Below is a small trained network, with its code and all its weights. Each question gives an input and a class and asks what happens when units are switched off, that is, made to give their printed mean instead of their output.

import numpy as np


def w(rows, s, z=0):
    codes = np.array(rows[::2]) - 128.0
    scale = np.full(codes.shape[1], s)
    scale[-1] = z or s
    return codes * scale


def norm(h):
    return h / np.sqrt((h * h).mean(-1, keepdims=True) + 1e-5)


def f(y):
    return np.maximum(y, 0)


def log_softmax(a):
    a = a - a.max(-1, keepdims=True)
    return a - np.log(np.exp(a).sum(-1, keepdims=True))


def net(x, mask):
    res = np.array(x, float).reshape(1, 8) / 4 @ E
    u = 0
    for l in range(3):
        y = f(norm(res) @ A[l][:, :-1].T + A[l][:, -1])
        res = res + np.where(mask[u : u + 14], y, B[l][:, -1]) @ B[l][:, :-1]
        u += 14
    return log_softmax(norm(res)[-1] @ U[:, :-1].T + U[:, -1])


A, B = {}, {}
E = w([
[140,71,137,195,95,165,35,138,131,139,162],'x0',
[133,132,147,132,143,122,140,140,118,145,147],'x1',
[136,112,146,129,161,128,148,148,140,111,152],'x2',
[143,121,96,138,165,12,112,26,137,100,201],'x3',
[184,119,97,108,37,111,148,166,72,98,167],'x4',
[43,55,126,137,85,82,165,162,161,168,136],'x5',
[134,126,134,144,132,140,152,121,130,136,143],'x6',
[121,110,120,120,145,126,125,133,114,107,119],'x7',
],0.011)
A[0] = w([
[57,133,99,153,115,127,146,171,161,134,124,96],'0.n1',
[113,138,132,110,144,116,159,87,110,142,115,107],'0.n2',
[17,98,110,99,102,100,174,188,123,146,109,57],'0.n3',
[116,156,138,78,122,186,162,189,120,133,58,45],'0.n4',
[124,152,110,93,105,118,184,133,116,104,128,58],'0.n5',
[146,110,128,102,123,192,126,186,151,126,105,62],'0.n6',
[219,235,102,96,208,238,102,158,88,111,102,40],'0.n7',
[133,169,116,126,129,86,151,150,115,113,119,58],'0.n8',
[114,142,153,115,116,249,149,215,118,164,84,25],'0.n9',
[57,97,127,129,100,152,172,174,146,157,138,66],'0.n10',
[43,185,160,151,224,188,92,160,170,176,35,89],'0.n11',
[96,101,158,175,114,215,30,200,108,147,156,6],'0.n12',
[195,141,112,105,39,145,167,244,78,100,121,8],'0.n13',
[80,204,141,43,133,157,208,163,138,122,65,66],'0.n14',
],0.012,0.0025)
B[0] = w([
[112,115,198,139,121,121,136,110,109,163,122,181],'0.n1',
[160,116,98,110,187,108,132,128,171,96,151,168],'0.n2',
[149,136,219,126,83,97,128,87,153,144,88,220],'0.n3',
[97,189,108,157,130,78,149,190,128,93,154,214],'0.n4',
[155,98,84,111,153,140,144,106,142,157,116,171],'0.n5',
[101,186,83,135,83,105,104,135,74,144,125,182],'0.n6',
[123,90,254,138,58,74,117,86,164,135,64,252],'0.n7',
[185,145,102,147,139,149,152,99,158,119,152,158],'0.n8',
[58,180,98,178,130,70,112,176,111,53,144,238],'0.n9',
[118,113,180,128,75,99,109,111,163,108,71,197],'0.n10',
[89,93,119,53,104,227,164,81,119,113,208,252],'0.n11',
[229,106,76,185,202,145,156,137,137,175,79,211],'0.n12',
[91,98,134,55,127,227,162,71,113,122,207,222],'0.n13',
[224,105,61,172,210,154,140,142,139,184,62,240],'0.n14',
],0.014,0.012)
A[1] = w([
[31,164,109,100,178,188,84,100,162,139,173,119],'1.n1',
[159,101,148,130,139,101,141,40,174,168,144,169],'1.n2',
[163,85,107,188,160,133,64,161,102,150,125,22],'1.n3',
[83,130,135,127,178,139,177,131,169,156,98,59],'1.n4',
[168,104,78,18,37,154,144,169,71,128,215,98],'1.n5',
[123,122,115,76,184,113,146,130,103,140,82,113],'1.n6',
[107,203,67,110,198,9,59,94,120,78,206,6],'1.n7',
[136,161,152,85,148,128,87,176,155,149,145,27],'1.n8',
[75,203,112,137,133,64,111,120,85,123,189,120],'1.n9',
[175,85,91,187,143,182,36,134,93,176,119,35],'1.n10',
[71,107,128,59,140,176,116,97,107,114,175,81],'1.n11',
[193,186,194,70,125,138,33,125,113,74,119,38],'1.n12',
[116,174,91,145,105,177,97,194,123,152,91,42],'1.n13',
[115,86,194,102,53,84,113,169,139,187,106,41],'1.n14',
],0.011,0.0015)
B[1] = w([
[148,94,146,44,103,144,168,105,36,107,206,153],'1.n1',
[91,166,96,149,73,137,108,206,63,89,135,246],'1.n2',
[247,86,98,182,154,156,87,132,126,151,125,149],'1.n3',
[213,81,87,126,89,145,62,122,84,110,205,177],'1.n4',
[57,76,168,91,214,255,114,83,144,128,163,159],'1.n5',
[179,88,84,182,83,112,77,115,132,191,191,150],'1.n6',
[48,186,100,84,70,92,79,249,135,115,97,175],'1.n7',
[134,68,121,171,134,112,119,112,136,108,122,128],'1.n8',
[105,78,98,167,111,147,82,196,178,90,146,148],'1.n9',
[226,111,73,87,210,112,177,112,153,106,112,160],'1.n10',
[93,100,124,91,99,187,155,149,117,167,171,158],'1.n11',
[87,88,162,148,37,99,208,85,137,144,100,147],'1.n12',
[149,101,87,128,129,56,51,157,154,45,192,148],'1.n13',
[201,146,172,89,114,76,72,47,134,36,96,182],'1.n14',
],0.0095,0.014)
A[2] = w([
[113,128,149,215,168,180,131,134,100,91,113,128],'2.n1',
[87,99,137,158,194,89,127,138,131,144,120,95],'2.n2',
[101,153,152,106,177,159,151,81,139,124,191,151],'2.n3',
[108,140,238,137,118,69,68,76,180,131,79,1],'2.n4',
[165,175,253,137,93,96,87,90,120,133,96,9],'2.n5',
[196,112,82,183,178,107,147,124,142,179,90,39],'2.n6',
[121,82,189,131,71,72,139,121,183,185,77,46],'2.n7',
[60,161,115,150,121,127,125,225,80,139,110,33],'2.n8',
[213,179,59,101,237,102,201,156,153,198,75,36],'2.n9',
[39,186,110,147,163,106,73,254,117,122,133,143],'2.n10',
[74,67,172,169,143,93,150,167,166,177,118,33],'2.n11',
[87,184,101,139,131,131,99,200,130,112,106,105],'2.n12',
[100,149,119,155,138,161,152,127,130,170,111,85],'2.n13',
[43,110,132,91,200,165,99,49,91,182,210,23],'2.n14',
],0.011,0.0018)
B[2] = w([
[101,136,99,37,125,12,108,137,170,167,137,183],'2.n1',
[191,179,136,150,73,149,134,75,151,105,154,130],'2.n2',
[79,104,104,88,85,160,99,195,119,216,111,177],'2.n3',
[111,119,215,183,92,117,170,115,75,137,82,246],'2.n4',
[66,91,163,134,151,43,123,80,115,148,61,255],'2.n5',
[169,213,109,96,203,124,156,131,204,187,134,211],'2.n6',
[114,139,173,169,146,132,54,76,76,99,109,231],'2.n7',
[124,172,89,117,151,95,60,149,104,124,177,195],'2.n8',
[209,32,118,201,201,141,2,153,180,160,140,209],'2.n9',
[100,251,76,189,138,134,205,164,153,95,89,226],'2.n10',
[191,126,129,70,85,119,91,89,66,59,104,139],'2.n11',
[126,181,138,119,148,108,124,165,32,161,165,195],'2.n12',
[113,127,163,109,155,124,57,99,130,58,197,135],'2.n13',
[108,121,144,89,134,204,234,147,173,119,154,190],'2.n14',
],0.013,0.0088)
U = w([
[110,105,241,151,88,61,107,55,89,120,44,254],'0',
[84,233,55,146,130,66,106,218,102,89,156,144],'1',
[92,64,137,37,116,247,173,124,123,154,189,42],'2',
[255,103,80,159,226,111,74,135,188,178,113,121],'3',
],0.0092,0.00065)

Each question gives the input, the list of numbers given to net, and the class t.
The units are the neurons (one row each of A and B). Each row of codes is followed by its name. A weight is (code - 128) times the scale printed after its matrix; where a second scale follows, it is the last column's (A, B and U).
mask holds one flag per neuron, layer by layer. A switched-off neuron (its flag False) gives its mean, the last column of its row in B, instead of its output. The means were averaged over made-up inputs and are rounded, as every weight is.
A unit's drop is (log p(t) with every unit on - log p(t) with that unit switched off) / (log p(t) with every unit on - log p(t) with every unit switched off).
The circuit of an input: a set's keep is (log p(t) with only the set's units on - log p(t) with every unit switched off) / (log p(t) with every unit on - log p(t) with every unit switched off). Starting from the 12 units with the biggest drops (on a tie, the unit counted first), units are removed one at a time, each time the one whose removal leaves the highest keep (on an exact tie, the one counted first), for as long as the keep stays at least 0.8.
circuit, biggest first: the units of the circuit, biggest drop first
top k neurons: the k neurons with the biggest drops, biggest first
k most important neurons of layer l: the k neurons of layer l with the biggest drops, biggest first
drop when u is switched off: that unit's drop, to one decimal
input [8,4,-7,2,7,-3,-5,-3], class 3: top 3 neurons	0.n12, 0.n11, 1.n10
input [8,2,0,7,-5,-4,-8,5], class 3: top 2 neurons	0.n9, 0.n11
input [8,-8,1,7,-4,0,5,4], class 3: top 4 neurons	0.n11, 0.n9, 0.n13, 0.n4
input [5,-6,-2,-4,-8,-5,-7,7], class 2: circuit, biggest first	0.n11
input [-7,6,-8,-6,-3,-6,3,1], class 3: top 3 neurons	0.n14, 1.n2, 0.n3
input [-2,-2,2,5,7,-6,-8,3], class 2: 4 most important neurons of layer 0	0.n3, 0.n10, 0.n13, 0.n9
input [-6,0,6,-5,8,7,4,7], class 2: top 4 neurons	0.n13, 0.n7, 0.n5, 1.n5
input [7,4,8,-4,4,-6,0,3], class 3: top 3 neurons	0.n12, 0.n3, 0.n10
input [6,-8,-2,4,5,2,-7,-3], class 3: top 3 neurons	0.n11, 0.n7, 0.n9
input [8,-1,4,0,-3,-6,-2,-1], class 3: top 3 neurons	0.n12, 0.n3, 1.n10
input [4,-3,2,6,5,2,6,-6], class 1: 3 most important neurons of layer 0	0.n11, 0.n7, 0.n14
input [6,1,-3,-7,2,1,-8,1], class 1: 2 most important neurons of layer 0	0.n9, 0.n14
input [-4,4,7,-8,0,-7,5,5], class 1: top 4 neurons	0.n9, 0.n4, 0.n3, 0.n6
input [7,6,3,-1,-5,3,2,-3], class 3: circuit, biggest first	0.n12
input [-3,-8,0,5,6,2,-3,-8], class 2: top 4 neurons	0.n9, 1.n5, 0.n14, 0.n4
input [7,1,0,5,-3,6,5,-3], class 3: top 4 neurons	0.n7, 0.n11, 0.n3, 0.n9
input [5,-4,5,-8,-7,-4,-4,-8], class 1: top 2 neurons	0.n9, 0.n13
input [-6,-7,-3,-8,-6,7,0,1], class 1: top 3 neurons	0.n9, 0.n4, 0.n7
input [0,4,8,-7,8,4,-4,5], class 2: 4 most important neurons of layer 1	1.n5, 1.n2, 1.n7, 1.n11
input [-1,0,-1,-8,-1,-1,6,4], class 1: circuit, biggest first	0.n9
input [-1,5,2,6,3,-4,7,8], class 1: 3 most important neurons of layer 0	0.n11, 0.n14, 0.n13
input [7,-4,-7,6,-1,-2,-3,3], class 3: 4 most important neurons of layer 0	0.n11, 0.n9, 0.n7, 0.n4
input [0,7,6,5,2,2,6,-7], class 1: 2 most important neurons of layer 0	0.n7, 0.n11
input [-5,-1,-7,6,5,-3,3,-3], class 1: 2 most important neurons of layer 0	0.n11, 0.n14
input [3,-8,-8,-2,6,-3,-1,-8], class 2: drop when 0.n13 is switched off	1.6
